Each row of numbers stands for one node and depends on some of the facts below. Use the named rows to name the rest.

Some nodes and their rows:
kufuti: [4 1 -3 2 -2 -1 -3 -6 -6 -4 8 0 10 -1 2 3 -1 1 -5 -1 -10 4 -3 3 -4 0 0 6]
litu: [17 -9 -4 12 -9 -4 -12 -5 -7 2 0 12 -1 -12 -7 8 1 -7 -11 -1 1 0 -4 1 -5 -1 2 7]
stifluk: [-3 -3 -7 4 -5 2 -6 5 -4 -3 0 5 4 -9 -4 2 5 -5 -10 -5 7 0 7 0 3 -6 -2 10]
grulam: [8 10 -28 -13 15 21 6 -11 -13 22 -25 -1 14 -15 -6 3 20 20 17 -1 -1 -6 -6 -9 9 8 21 6]
raplo: [-7 -3 -10 -7 -3 -7 7 -3 6 -4 3 10 4 6 4 -5 0 -2 -1 0 0 -6 11 -2 0 -2 3 12]
skine: [-11 3 3 1 4 3 -3 -3 -3 3 -1 -2 0 -1 0 -2 0 4 5 1 4 2 1 2 -2 -1 -1 -1]
skibram: [13 -4 4 4 -6 -5 0 1 1 2 1 -7 -5 -1 -8 5 0 3 -3 1 -3 -2 -5 -4 3 5 4 -4]
trati: [-3 5 -8 -12 11 8 9 10 11 -7 -2 10 6 2 9 -4 3 0 4 -1 1 3 4 2 -4 -3 -5 -3]
peten: [5 0 -5 -5 3 7 4 10 11 -1 -9 12 -4 -8 1 0 5 -9 0 -2 8 -1 3 -1 0 -2 -2 -2]
bremul: [-2 1 -2 -2 -5 -1 0 7 6 -3 2 -3 -4 1 -6 1 6 2 -4 0 9 -1 9 0 11 -4 0 2]
stomo: [-13 7 -1 -9 0 -1 4 7 5 -9 4 -8 3 7 1 0 8 9 0 1 2 -2 11 2 7 -3 -2 3]
plugruk: [12 1 6 8 -2 -3 0 -3 -3 0 -4 9 -1 -9 2 0 2 6 -2 -3 -1 1 1 3 -11 5 -4 5]
flisim: [-1 3 -16 -11 -14 -13 -16 11 19 0 15 12 -38 -3 -27 -21 2 0 5 -12 -4 19 -2 -9 0 -20 -12 -11]
boklar: [0 4 11 12 -8 -5 3 -3 -1 -3 7 -1 5 0 9 -1 -3 -1 -3 -2 -10 -1 4 8 -7 1 -7 4]
pluvu: [-10 5 1 -3 -4 -4 7 2 8 -7 5 -5 1 8 2 -3 3 5 1 1 3 -4 13 2 6 -1 1 4]
skivam: [3 -4 -8 -1 -3 -4 2 0 4 2 -7 6 -3 -2 -9 -1 7 4 -2 -2 9 -6 9 -5 6 1 8 10]
zadiskir: [7 -8 -4 3 -5 -4 7 13 4 4 -10 1 -9 -6 -4 -5 -3 -6 -4 -6 5 -11 4 -12 3 2 0 4]
grero: [5 5 1 -8 5 2 3 -3 2 -8 3 0 3 4 4 1 2 7 1 2 -6 5 -4 5 -6 2 -3 -5]

How the nodes are related:
trutra -grukek-> stubrel; trutra -grukek-> platin; gramiplo -grukek-> mefos; kufuti -grukek-> litu; skivam -grukek-> flipla; sudren -grukek-> gribok
ruskil -grukek-> flisim; ruskil -grukek-> flipla; fubro -grukek-> fupli; fubro -grukek-> tadra; fubro -grukek-> stifluk; fubro -grukek-> litu
fibal -grukek-> flipla; bagul -grukek-> tumifik; bagul -grukek-> zogak; gastu -grukek-> sogibuk; gastu -grukek-> vaplakar; gastu -grukek-> dizo
volik -grukek-> dizo; stesukun -grukek-> flipla; stesukun -grukek-> zogak; kogabun -grukek-> segras; grudru -grukek-> drodrum; dabrak -grukek-> libron
dabrak -grukek-> mabir; dabrak -grukek-> platin; netro -grukek-> grudru; keka -grukek-> flipla; drimus -grukek-> grudru; boklar -grukek-> platin
vaplakar -grukek-> flipla; vaplakar -grukek-> platin; flagrer -grukek-> voras; flagrer -grukek-> vaplakar; flagrer -grukek-> savur; flagrer -grukek-> platin
gruklozim -grukek-> flipla; gruklozim -grukek-> platin; mefos -grukek-> trudras; libron -grukek-> skuvur; piplon -grukek-> klelise; piplon -grukek-> zadiskir
flegrok -grukek-> bragas; flegrok -grukek-> skibram; stavir -grukek-> domi; felil -grukek-> klelise; felil -grukek-> sogibuk; ludras -grukek-> tigrum
saflu -grukek-> stavir; saflu -grukek-> flipla; flosuve -grukek-> stasis; drafes -grukek-> domi; drafes -grukek-> litu; drafes -grukek-> drodrum
ragik -grukek-> gastu; ragik -grukek-> skivam; trati -grukek-> stasis; trati -grukek-> roto; savur -grukek-> vaplakar; savur -grukek-> flipla
grapli -grukek-> stavir; zutonuk -grukek-> dizo; zutonuk -grukek-> rostazor; forom -grukek-> vaplakar; forom -grukek-> brami; forom -grukek-> platin
forom -grukek-> bagul; lefleflil -grukek-> flipla; lefleflil -grukek-> pasu; librul -grukek-> skivam; librul -grukek-> keka; pluni -grukek-> trudras
pluni -grukek-> nukon; pluni -grukek-> pagu; rapos -grukek-> zamus; rapos -grukek-> dizo; mabir -grukek-> plugruk; mabir -grukek-> sogibuk
dipir -grukek-> mefos; dipir -grukek-> flipla; kliklama -grukek-> trudras; kliklama -grukek-> litu; kliklama -grukek-> flipla; kliklama -grukek-> fekli
skine -grukek-> zogak; salu -grukek-> flipla; pagu -grukek-> gakal; pagu -grukek-> dizo; nosostuk -grukek-> litu; nosostuk -grukek-> platin
grubres -grukek-> stifluk; grubres -grukek-> bragas; grubres -grukek-> drodrum; litu -grukek-> platin; doplar -grukek-> klelise; doplar -grukek-> keka
doplar -grukek-> platin; truti -grukek-> flipla; voras -grukek-> flipla; vavil -grukek-> brizas; fori -grukek-> dogrotar; fori -grukek-> zadiskir
fori -grukek-> doba; fori -grukek-> skibram; pluza -grukek-> tumifik; nuve -grukek-> gruklozim; nuve -grukek-> stifluk; nuve -grukek-> savur
poklar -grukek-> flipla; skibram -grukek-> flipla; magral -grukek-> sigir; pluvu -grukek-> gastu; pluvu -grukek-> sudren; pluvu -grukek-> flipla
noti -grukek-> stesukun; noti -grukek-> mabrak; tigrum -grukek-> drodrum; tigrum -grukek-> platin; dizo -grukek-> vaplakar; stusan -grukek-> flipla
bremul -grukek-> flipla; gakal -grukek-> nukon; gakal -grukek-> litu; gakal -grukek-> vaplakar; gakal -grukek-> stubrel; gakal -grukek-> flipla
dogrotar -grukek-> flipla; sogibuk -grukek-> gruklozim; sogibuk -grukek-> platin; sigir -grukek-> ludras; bemetron -grukek-> litu; tusto -grukek-> skuvur
groke -grukek-> flegrok; groke -grukek-> flipla; groke -grukek-> magral; matridral -grukek-> stavir; matridral -grukek-> flipla; matridral -grukek-> platin
dustazor -grukek-> bremul; steti -grukek-> klelise; steti -grukek-> volin; flozen -grukek-> klelise; doba -grukek-> dizo; doba -grukek-> platin
skener -grukek-> pasu; bragazir -grukek-> skibram; nifli -grukek-> domi; nifli -grukek-> nukon; nifli -grukek-> dogrotar; nabar -grukek-> pagu
skila -grukek-> domi; muflin -grukek-> nukon; muflin -grukek-> vaplakar; muflin -grukek-> platin; gribok -grukek-> pasu; stifluk -grukek-> litu
stifluk -grukek-> platin; gribrin -grukek-> peten; grero -grukek-> momin; grero -grukek-> brese; plomak -grukek-> drimus; vubrubrum -grukek-> skevu
vubrubrum -grukek-> trenepi; vubrubrum -grukek-> platin; naskidri -grukek-> bragas; raplo -grukek-> dizo; tumifik -grukek-> flipla; ruklu -grukek-> bragas
ruklu -grukek-> litu; fupli -grukek-> skivam; fupli -grukek-> rapos; fupli -grukek-> dizo; stogozu -grukek-> gruklozim; plaflok -grukek-> flipla
plaflok -grukek-> stogozu; stubrel -grukek-> litu; stubrel -grukek-> vaplakar; stubrel -grukek-> dizo; stubrel -grukek-> flipla; tiplon -grukek-> flipla
domi -grukek-> voras; brami -grukek-> flonu; tadra -grukek-> sogibuk; tadra -grukek-> litu; tadra -grukek-> dabrak; tokli -grukek-> platin
kimizil -grukek-> flipla; fifo -grukek-> platin; skuvur -grukek-> flipla; niral -grukek-> gakal; skitron -grukek-> skuvur; suzin -grukek-> flisim
staron -grukek-> pluza; lefliflu -grukek-> matridral; grefen -grukek-> fifo; grefen -grukek-> sogibuk; selu -grukek-> stasis; brizas -grukek-> gruklozim
stomo -grukek-> bapanol; stomo -grukek-> flagruk; stomo -grukek-> savur; stomo -grukek-> flipla; flonu -grukek-> drafes; flonu -grukek-> drodrum
potrigron -grukek-> bragas; potrigron -grukek-> treklo; vala -grukek-> litu; trurir -grukek-> ludras; trurir -grukek-> stifluk; trurir -grukek-> vaplakar
trurir -grukek-> treklo; trurir -grukek-> flipla; trurir -grukek-> trenepi; kares -grukek-> ruklu; skomam -grukek-> trenepi; klasor -grukek-> vala
rade -grukek-> pluni; pepas -grukek-> momin; pepas -grukek-> savur; rogri -grukek-> pluza; fekli -grukek-> platin; zogak -grukek-> platin
vusos -grukek-> litu; vusos -grukek-> treklo; rutem -grukek-> tigrum; rutem -grukek-> bragas; rutem -grukek-> flipla; lezam -grukek-> skuvur
bragas -grukek-> gruklozim; skina -grukek-> klelise; skonar -voflek-> brizas; gramiplo -voflek-> gifes; fibal -voflek-> sanora; bagul -voflek-> sanora
bagul -voflek-> zamus; bagul -voflek-> drodrum; volik -voflek-> plugruk; volik -voflek-> fori; kogabun -voflek-> gifes; kogabun -voflek-> gabudum
kogabun -voflek-> pluvu; mabrak -voflek-> niral; mabrak -voflek-> tokli; mabrak -voflek-> bagul; dabrak -voflek-> stusan; dabrak -voflek-> skonar
boklar -voflek-> segras; boklar -voflek-> nalem; sanora -voflek-> gramiplo; sanora -voflek-> nalem; stukada -voflek-> lezam; stukada -voflek-> groke
flagrer -voflek-> ludras; roto -voflek-> skila; putrin -voflek-> bapanol; putrin -voflek-> grubres; zamus -voflek-> bapanol; felil -voflek-> grubres
ludras -voflek-> skila; ludras -voflek-> nalem; ludras -voflek-> volin; fabol -voflek-> groke; brese -voflek-> tokli; drafes -voflek-> tiplon
plagur -voflek-> skivam; plagur -voflek-> felil; plagur -voflek-> nalem; ragik -voflek-> gribok; ragik -voflek-> fopar; lefleflil -voflek-> stomo
fopar -voflek-> pluvu; nosostuk -voflek-> bruste; nosostuk -voflek-> skonar; nosostuk -voflek-> zamus; nosostuk -voflek-> tusto; truti -voflek-> gifes
truti -voflek-> tusto; voras -voflek-> lezam; voras -voflek-> drodrum; voras -voflek-> brizas; drodrum -voflek-> skonar; pluvu -voflek-> skivam
dogrotar -voflek-> bruste; sogibuk -voflek-> drikliner; tusto -voflek-> gifes; tusto -voflek-> bapanol; groke -voflek-> bapanol; matridral -voflek-> bagul
bezo -voflek-> trutra; nifli -voflek-> volik; nifli -voflek-> nalem; skila -voflek-> skivam; skila -voflek-> nalem; flisim -voflek-> stasis
plugruk -voflek-> sanora; gribok -voflek-> gribrin; plomak -voflek-> bapanol; plaflok -voflek-> stukada; sigram -voflek-> nalem; brami -voflek-> gifes
brami -voflek-> gribrin; niral -voflek-> gifes; niral -voflek-> bemetron; niral -voflek-> tusto; selu -voflek-> volin; stomo -voflek-> fupli
stomo -voflek-> vala; stomo -voflek-> tutro; vala -voflek-> drodrum; klasor -voflek-> bapanol; klasor -voflek-> truti; volin -voflek-> pluvu
fekli -voflek-> rutem; vusos -voflek-> skivam; lezam -voflek-> bapanol; bragas -voflek-> plenogok; bragas -voflek-> grulam

Which node is each row?
No name comes twice in this set of rows, the named rows included.
[13 -9 7 17 -10 -4 -17 -2 0 16 -13 8 -22 -10 -18 5 5 -5 -3 6 23 -5 -2 -2 12 0 11 -6] : flipla
[16 -2 6 8 -3 -6 11 7 1 5 -10 1 -4 -9 4 -7 -6 0 -2 -6 -6 -6 -4 -8 -8 8 -5 -1] : volin
[-18 -1 -24 -21 -8 -15 -17 5 1 -10 23 7 -23 5 -26 -22 -4 6 2 -18 -10 24 -2 -18 -10 -18 -16 5] : trutra
[7 8 -10 14 -4 14 -2 -3 -13 24 -18 -7 7 -22 -7 10 14 1 4 1 -1 -5 0 3 16 2 15 4] : bragas
[-5 4 -3 2 4 7 -7 -2 -9 9 -7 -3 2 -5 -6 1 3 6 6 -3 5 1 -2 -3 0 1 2 1] : brizas
[11 -8 -2 8 -5 -5 10 17 3 9 -16 5 -13 -14 -4 -9 -1 -6 -5 -10 9 -11 9 -16 -5 3 -3 6] : klelise
[-14 1 -6 -8 6 -1 4 -3 -8 9 -5 -15 4 8 -2 -6 -5 6 8 -1 -6 -4 -3 -12 6 5 8 2] : fori
[-3 -7 2 9 -4 -4 -11 -11 -6 10 -3 9 -8 -3 -7 1 -1 -6 0 3 10 -1 0 0 3 0 9 5] : vaplakar
[6 -1 -11 -7 1 -5 2 -13 -7 -1 0 4 7 6 -3 0 2 12 2 -1 -7 -2 -4 -5 -4 6 8 11] : fupli
[11 -5 -9 8 -8 5 -4 12 1 5 -4 6 0 -17 -6 8 4 -21 -12 -3 4 -2 0 -3 9 -7 -1 4] : drodrum
[8 -10 3 20 -9 -3 -16 -5 -10 16 -12 14 -14 -18 -11 3 -1 -12 -6 -2 16 -1 -1 -3 -2 0 6 3] : platin

The same nodes again, as new rows of numbers:
Some rows with their names:
litu: [-16 14 -9 -26 0 -7 15 -5 16 5 -24 39 6 0 -31 8 -30 9 -11 24 13 31 25 23 -3 -23 -22 -1 20]
stubrel: [-22 -20 5 27 -10 -10 14 28 -32 24 -8 -14 26 1 -19 12 18 -15 33 -13 -13 31 28 21 -30 28 -23 8 24]
flegrok: [-22 -14 -10 23 -12 12 -6 -5 -32 11 -18 -29 28 18 6 29 2 -12 33 10 6 21 -4 4 -27 28 -10 7 12]
stusan: [-19 -7 -21 23 4 -24 -29 10 28 21 24 -2 4 13 -18 -8 20 3 35 -8 -20 20 -30 20 27 -23 -6 -23 32]
dabrak: [37 -15 -35 6 -40 -24 -19 -21 -34 7 -2 -22 -9 4 -14 -7 -22 -13 -13 -25 -6 23 -32 -21 -32 -1 -25 1 -1]
lezam: [-6 49 11 22 19 20 -47 17 -32 -5 51 30 -31 -46 -27 -41 -33 35 -37 18 -27 -42 6 -26 29 19 49 10 -38]
suzin: [-13 -14 -14 14 -8 6 7 3 -31 15 -14 -21 26 19 -2 25 12 4 33 3 -6 23 -5 -15 -15 19 -20 15 -7]
bremul: [-8 -22 24 26 18 -18 18 -2 38 1 -8 19 4 -20 12 -28 -13 6 17 9 -8 12 -13 -1 -3 -4 39 -29 -1]
netro: [-13 16 22 10 21 1 6 2 27 -15 -21 16 11 14 22 -26 -9 -5 -28 14 13 -14 2 -8 8 0 25 12 -1]
trurir: [-19 4 23 16 22 -15 12 12 31 -14 -20 28 11 5 18 -32 -4 -4 -23 2 7 -1 4 1 2 -4 30 8 5]
pepas: [-14 15 24 10 23 -2 8 6 27 -14 -22 18 9 15 21 -29 -5 -6 -26 10 13 -14 4 -7 6 -2 25 14 0]
skevu: [2 15 12 -34 14 11 -35 28 10 13 19 -11 -13 16 -20 29 34 12 32 3 -3 -7 -16 15 25 -24 -23 0 32]
skener: [-4 9 3 2 -2 21 15 -21 27 12 -15 20 -6 15 -1 12 -18 -12 15 16 12 1 1 6 15 -11 12 19 6]
klasor: [-15 42 9 13 11 -10 -19 17 -32 -21 47 14 -25 -39 -3 -40 -29 33 -39 10 -18 -39 23 -14 33 15 39 7 -36]
zamus: [17 48 2 -12 1 22 -55 39 -33 22 51 3 -33 -45 -47 -20 -30 35 13 3 -35 -40 -7 2 37 -2 7 4 7]
mabrak: [35 -19 4 -25 -42 -19 -8 -12 -33 -10 32 -30 -16 -19 -9 29 21 -28 2 -25 -2 -10 -15 -3 -32 21 -22 -8 19]
doplar: [-12 0 -10 -1 7 20 13 -17 29 13 -18 18 -9 14 -24 10 -26 -3 -1 13 24 13 0 6 -9 -25 -4 19 5]
gribrin: [-18 -19 -16 11 -23 -11 9 1 -30 6 -11 -24 22 19 -2 27 13 -8 31 2 -6 21 1 -23 -12 20 -21 16 -6]

Which node is each row?
No name comes twice in this set of rows, the named rows included.
[-24 45 20 -12 20 29 -53 48 -33 26 50 1 -30 -15 -48 16 -27 35 33 33 -24 -38 0 0 34 -5 8 12 20] : bapanol

Now the same nodes, written a new way:
Some nodes and their rows:
stomo: [2 -2 -13 -2 0 -11 -12 15 11 1 5 -16 -6 13 18 7 10 20 0 12 -7 11 10 -8 7 2]
gribrin: [1 -14 -6 -1 -3 10 -25 5 10 1 5 -16 -7 14 17 -2 0 21 -3 7 -9 13 6 -3 20 2]
gakal: [2 -15 -13 -1 7 -12 -18 5 10 2 6 -2 -6 13 4 -2 0 13 -5 9 -5 2 4 -6 9 3]
fupli: [1 -16 -13 -1 5 -13 -21 4 9 1 5 -4 -7 14 5 0 1 13 -4 16 -6 5 0 -5 10 1]
grubres: [7 -16 -13 -2 7 -8 -19 5 21 0 10 -5 -6 12 6 -3 -4 18 -6 2 -8 0 9 -3 7 -1]
dustazor: [2 -8 -12 -1 -5 -9 -21 6 10 1 7 -6 -6 14 5 -1 9 14 -4 2 -5 1 6 -3 9 0]
gifes: [1 -12 12 16 18 11 -28 4 10 2 6 -16 -6 33 6 10 -4 19 0 3 8 2 25 -6 7 15]
savur: [2 -14 -12 -1 -6 -13 -25 5 10 2 7 -5 -7 14 5 -3 3 13 -6 5 -6 2 3 -2 2 5]
gribok: [1 0 -13 -1 -6 5 -25 5 9 9 4 -16 -6 17 19 -4 3 22 7 10 -9 30 12 -8 8 9]
bragas: [1 -16 -14 -1 -6 -11 -26 5 15 9 6 -13 -3 14 6 -4 -3 14 -11 2 -8 7 7 -6 0 13]
peten: [5 -16 -12 2 -6 4 -27 4 12 2 6 -12 -7 13 8 -2 2 14 -11 3 -5 6 -2 8 18 6]
lefliflu: [2 -12 -13 -1 0 -11 -20 5 10 2 6 -5 -6 14 5 -3 2 14 -5 3 -5 1 6 -5 9 1]
magral: [2 -14 -13 -1 -4 -7 -25 5 15 2 6 -9 -6 13 6 -4 -1 14 -9 2 -7 1 7 0 7 4]
ludras: [3 -10 -14 9 -7 31 8 4 20 8 6 -16 5 13 5 -4 -5 13 -12 9 -11 25 21 -9 0 -2]
brizas: [6 -16 -13 0 -3 -13 -25 6 15 1 5 -17 -6 13 6 -4 6 14 -11 8 -5 1 7 -2 4 6]
poklar: [1 -7 -13 -1 -4 -12 -19 6 9 0 6 -4 -6 14 5 -1 9 13 -3 2 -5 2 6 -5 7 0]
kares: [4 -17 -13 -1 2 -10 -23 5 13 1 6 -7 -6 13 7 -3 -3 14 -8 3 -6 2 7 -4 8 4]
dizo: [2 -17 -14 4 1 -12 -25 5 9 5 6 -3 -7 14 5 -4 -3 12 -11 15 -3 9 -3 -3 4 11]

Rows to name:
No name comes twice in this set of rows, the named rows included.
[2 -9 -13 -1 2 0 -2 8 12 1 5 -16 -5 14 7 0 -3 16 -5 12 -8 11 12 -8 1 -2] : flagrer
[19 -11 -17 -1 18 -15 -27 11 27 32 7 -21 3 11 14 11 12 26 -15 16 1 2 12 -5 2 20] : drodrum
[4 -17 -13 2 -3 16 6 5 18 2 6 -16 4 13 5 2 -5 13 -12 10 -9 4 10 -8 -1 -3] : boklar
[14 -16 -15 -2 17 -14 -25 15 17 9 6 -17 1 13 19 14 4 24 -12 15 0 4 4 -7 3 13] : vala
[39 22 -16 31 12 -10 9 10 35 -1 9 29 0 24 4 26 -5 18 -4 1 11 31 24 11 16 30] : pluvu
[13 -16 -14 0 9 -13 -20 14 19 1 4 -17 0 13 7 8 4 25 -11 13 -2 1 9 -7 1 9] : dabrak

Now the same nodes, written a new way:
Some nodes and their rows:
treklo: [-1 -8 -1 -5 2 2 -9 4 -14 0 10 6 -6 14 -15]
raplo: [3 1 1 3 -11 -4 3 6 -16 7 0 -19 -4 -3 21]
nosostuk: [-26 11 53 -1 0 -1 -2 -16 20 8 -10 7 19 -24 -4]
litu: [5 22 9 13 8 18 6 2 -11 13 14 17 -3 -6 -5]
sanora: [7 -11 -6 -17 15 6 -7 -1 44 -18 -14 26 12 17 -6]
ruskil: [11 -1 -8 7 -4 -8 7 -6 -25 4 0 -14 -1 -10 3]
muflin: [11 1 3 10 -6 11 -5 10 4 -4 9 3 -13 1 -14]
nukon: [3 -4 7 -7 -1 -7 8 -3 -28 8 6 -11 4 7 9]
nifli: [26 -3 -4 -19 -9 4 -33 5 35 2 -15 28 8 -5 -4]
netro: [-2 -3 -8 1 -4 8 -11 10 -4 0 8 2 -12 2 -10]
skomam: [-1 -3 -7 2 -4 7 -10 9 -4 -1 8 2 -12 3 -11]
grubres: [-21 -2 -3 3 19 12 24 -3 16 -14 -11 -3 10 1 21]
flagruk: [3 -3 9 -5 1 -7 6 -4 -32 7 4 -11 5 8 12]
grapli: [3 1 0 0 -6 0 6 2 -20 8 4 -13 -1 -6 13]
keka: [11 -4 -19 14 -2 -4 -9 -2 -10 -8 2 2 -13 -5 -25]
mabrak: [-20 -10 29 -13 -10 -7 -18 -6 28 3 -11 20 15 5 -26]
lezam: [-42 -3 14 2 9 -1 23 -9 31 -13 -10 -11 11 -5 6]
zadiskir: [-1 -8 0 -5 1 1 -9 5 -12 0 10 4 -7 15 -15]

Name these rows:
No name comes twice in this set of rows, the named rows included.
[25 1 -2 -19 2 14 -9 -2 5 12 -16 24 21 -14 22] : vusos
[-15 -7 -5 11 8 17 31 2 3 -8 -15 -1 13 6 21] : gribrin
[0 5 14 11 15 12 32 -4 27 -17 0 -8 4 -1 10] : tokli
[0 3 16 2 4 -7 -14 -11 52 -18 -8 12 1 -10 -28] : matridral
[-22 -4 17 8 -9 -12 12 -15 9 1 -15 -7 14 -16 -8] : plaflok
[-11 2 -15 3 29 -17 -7 -14 31 -35 8 -11 -19 -5 -26] : stusan
[-2 -15 -9 -4 10 16 8 4 26 -15 -12 23 10 21 -8] : gabudum
[-15 2 -6 8 -9 7 11 6 15 10 -13 16 12 7 2] : gribok
[-42 -11 14 -4 16 1 8 -6 42 -22 -6 8 8 16 -22] : zamus
[30 -5 -21 -18 6 13 -22 8 42 -10 -15 29 5 3 6] : skila
[-32 -4 -15 7 26 12 41 -2 35 -20 -12 15 16 31 4] : gifes
[-16 3 17 -14 9 -12 1 -12 45 -12 -11 -7 12 -10 10] : bagul

